Below is a small trained network, with its code and all its weights. Each question gives an input and a target symbol and asks what happens when units are switched off, that is, made to give their printed mean instead of their output.

import numpy as np


def w(rows, s, z=0):
    codes = np.array(rows[::2]) - 128.0
    scale = np.full(codes.shape[1], s)
    scale[-1] = z or s
    return codes * scale


def norm(h):
    return h / np.sqrt((h * h).mean(-1, keepdims=True) + 1e-5)


def f(y):
    return y / 2 * (1 + np.tanh(0.7978845608 * (y + 0.044715 * y**3)))


def softmax(a):
    e = np.exp(a - a.max(-1, keepdims=True))
    return e / e.sum(-1, keepdims=True)


def log_softmax(a):
    a = a - a.max(-1, keepdims=True)
    return a - np.log(np.exp(a).sum(-1, keepdims=True))


def net(x, mask):
    ids = ['αβγδελξστφψ'.index(c) for c in x.split()]
    T = len(ids)
    res = E[ids] + P[:T]
    r = norm(res)
    for j in range(2):
        rows = slice(3 * j, 3 * j + 3)
        q, k, v = (r @ M[0][rows].T for M in (Q, K, V))
        z = softmax(np.where(np.tri(T) > 0, q @ k.T / 3**0.5, -1e9)) @ v
        o = O[0][rows]
        res = res + np.where(mask[j], z, o[:, -1]) @ o[:, :-1]
    y = f(norm(res) @ A[0][:, :-1].T + A[0][:, -1])
    res = res + np.where(mask[2:10], y, B[0][:, -1]) @ B[0][:, :-1]
    return log_softmax(norm(res)[-1] @ U[:, :-1].T + U[:, -1])


Q, K, V, O, A, B = {}, {}, {}, {}, {}, {}
E = w([
[152,142,116,66,124,151,106],'α',
[152,110,94,53,130,154,122],'β',
[164,145,118,66,165,147,107],'γ',
[250,193,94,117,54,74,164],'δ',
[145,89,63,160,105,164,118],'ε',
[204,92,91,81,81,13,85],'λ',
[48,203,158,133,133,178,196],'ξ',
[96,61,120,121,129,117,202],'σ',
[178,107,211,109,232,133,149],'τ',
[139,85,148,94,54,198,142],'φ',
[88,121,168,118,128,113,92],'ψ',
],0.019)
P = w([
[131,206,66,2,59,59,151],'0',
[135,185,89,86,94,100,160],'1',
[116,162,82,128,118,117,151],'2',
[128,142,100,132,114,144,152],'3',
[121,123,112,149,125,159,150],'4',
[117,110,117,171,135,175,156],'5',
[113,93,122,176,142,200,163],'6',
[114,103,144,193,136,204,178],'7',
[97,124,161,196,139,219,190],'8',
],0.0089)
Q[0] = w([
[104,104,114,131,136,37,46],'head 0',
[123,106,96,102,154,152,68],'head 0',
[191,135,106,133,111,35,143],'head 0',
[42,144,122,154,162,135,175],'head 1',
[99,118,116,122,113,6,88],'head 1',
[145,153,35,130,135,90,92],'head 1',
],0.022)
K[0] = w([
[124,198,61,79,82,16,32],'head 0',
[77,62,186,101,151,118,69],'head 0',
[178,138,120,112,91,31,152],'head 0',
[134,135,88,31,160,166,194],'head 1',
[178,198,49,62,99,4,101],'head 1',
[91,103,183,123,81,49,96],'head 1',
],0.016)
V[0] = w([
[181,154,36,139,178,147,198],'head 0',
[66,89,175,157,106,66,217],'head 0',
[144,47,137,85,102,96,184],'head 0',
[137,111,171,90,105,189,120],'head 1',
[102,123,185,46,173,79,133],'head 1',
[186,135,154,111,164,119,247],'head 1',
],0.014)
O[0] = w([
[189,138,171,18,138,78,253,1],'head 0',
[29,59,1,94,175,80,141,209],'head 0',
[42,68,186,78,77,24,170,109],'head 0',
[119,92,165,85,126,49,78,184],'head 1',
[78,34,131,247,172,204,76,196],'head 1',
[139,52,223,94,247,101,188,143],'head 1',
],0.0068,0.0094)
A[0] = w([
[153,165,121,117,99,130,101,4],'neuron 0',
[201,149,76,127,150,118,123,164],'neuron 1',
[115,111,172,144,119,104,141,110],'neuron 2',
[126,122,96,130,156,39,105,63],'neuron 3',
[49,122,74,150,143,150,3,167],'neuron 4',
[175,125,112,83,150,137,97,116],'neuron 5',
[102,156,148,118,111,183,171,94],'neuron 6',
[171,88,82,112,124,91,91,76],'neuron 7',
],0.024,0.0036)
B[0] = w([
[154,86,143,140,159,82,182,131],'neuron 0',
[126,139,84,75,118,160,135,136],'neuron 1',
[133,108,103,108,122,155,79,132],'neuron 2',
[131,152,100,195,131,84,107,134],'neuron 3',
[118,64,92,250,19,189,145,253],'neuron 4',
[118,130,87,174,125,131,101,132],'neuron 5',
[69,174,179,151,122,128,127,142],'neuron 6',
[104,166,166,122,171,122,67,136],'neuron 7',
],0.022,0.036)
U = w([
[136,150,143,131,110,136,145,68],'α',
[207,191,169,148,129,201,81,109],'β',
[82,87,76,215,41,175,129,202],'γ',
[172,181,71,92,58,85,235,189],'δ',
[81,168,2,87,170,208,99,85],'ε',
[117,183,96,174,132,49,31,145],'λ',
[13,208,154,130,134,154,195,185],'ξ',
[37,72,33,123,142,24,193,6],'σ',
[155,49,147,123,209,183,162,181],'τ',
[68,95,162,37,21,125,77,39],'φ',
[176,134,168,185,117,63,167,59],'ψ',
],0.0087,0.0025)

Each question gives the input, a string of symbols that net reads in full, and the target symbol t.
The units are the heads (3 rows each of Q, K, V and O) and the neurons (one row each of A and B). Each row of codes is followed by its name. A weight is (code - 128) times the scale printed after its matrix; where a second scale follows, it is the last column's (O, A, B and U).
mask holds one flag per unit, heads first, then neurons. A switched-off unit (its flag False) gives its mean, the last column of its rows in O or B, instead of its output. The means were averaged over made-up inputs and are rounded, as every weight is.
A unit's drop is (log p(t) with every unit on - log p(t) with that unit switched off) / (log p(t) with every unit on - log p(t) with every unit switched off).
The circuit of an input: a set's keep is (log p(t) with only the set's units on - log p(t) with every unit switched off) / (log p(t) with every unit on - log p(t) with every unit switched off). Starting from all 10 units, units are removed one at a time, each time the one whose removal leaves the highest keep (on an exact tie, the one counted first), for as long as the keep stays at least 0.8.
circuit, biggest first: the units of the circuit, biggest drop first
most important unit: the unit with the biggest drop
top k neurons: the k neurons with the biggest drops, biggest first
which heads matter: for each layer, one digit per head in row order, 1 if its drop is at least 0.15 and else 0, layers parted by /
drop of u: that unit's drop, to one decimal
input α ε ψ ξ β ε, target ε: which heads matter	10
input ε ψ γ σ φ ξ γ, target λ: circuit, biggest first	head 1; neuron 4; head 0; neuron 3
input φ ψ γ τ ψ ξ τ γ, target τ: circuit, biggest first	neuron 4; head 0; head 1
input ξ δ β, target ε: top 2 neurons	neuron 4; neuron 5
input ψ γ β ψ ε γ ε γ, target δ: circuit, biggest first	head 1; neuron 4; neuron 0
input β γ ξ γ, target ε: circuit, biggest first	head 0; neuron 4
input γ ψ γ ε β, target δ: most important unit	head 0
input ξ δ α, target ε: which heads matter	10
input ψ ψ γ ψ ξ, target ξ: circuit, biggest first	neuron 4; head 0; head 1
input β β φ ξ ψ ξ σ α ε, target σ: circuit, biggest first	head 0; neuron 4
input ψ ψ ψ ψ λ ξ ε, target ε: circuit, biggest first	head 0; neuron 4; head 1
input ψ λ δ ξ β λ, target λ: top 3 neurons	neuron 4; neuron 3; neuron 7
input β ξ γ σ φ φ ε, target λ: circuit, biggest first	head 1; head 0; neuron 4; neuron 3
input ε ε α, target δ: circuit, biggest first	neuron 4; head 1; neuron 0
input ξ φ ε ξ γ α φ α, target λ: most important unit	head 1
input ψ τ ε λ ξ ψ δ ε γ, target δ: top 3 neurons	neuron 4; neuron 0; neuron 1
input ε λ ε, target ξ: top 2 neurons	neuron 4; neuron 6
input ψ ψ ψ ψ τ β ε, target τ: circuit, biggest first	head 0; neuron 4; head 1
input γ ξ ψ ξ ξ α, target ε: top 2 neurons	neuron 4; neuron 1
input ε β ψ ψ ξ σ ε, target σ: circuit, biggest first	head 0; neuron 4; head 1
input ψ φ ψ β ψ β β ε, target δ: circuit, biggest first	head 0; head 1; neuron 4
input ψ σ β σ γ, target σ: drop of head 0	0.8
input τ ψ γ ψ ψ τ ξ β, target τ: drop of neuron 3	0.1
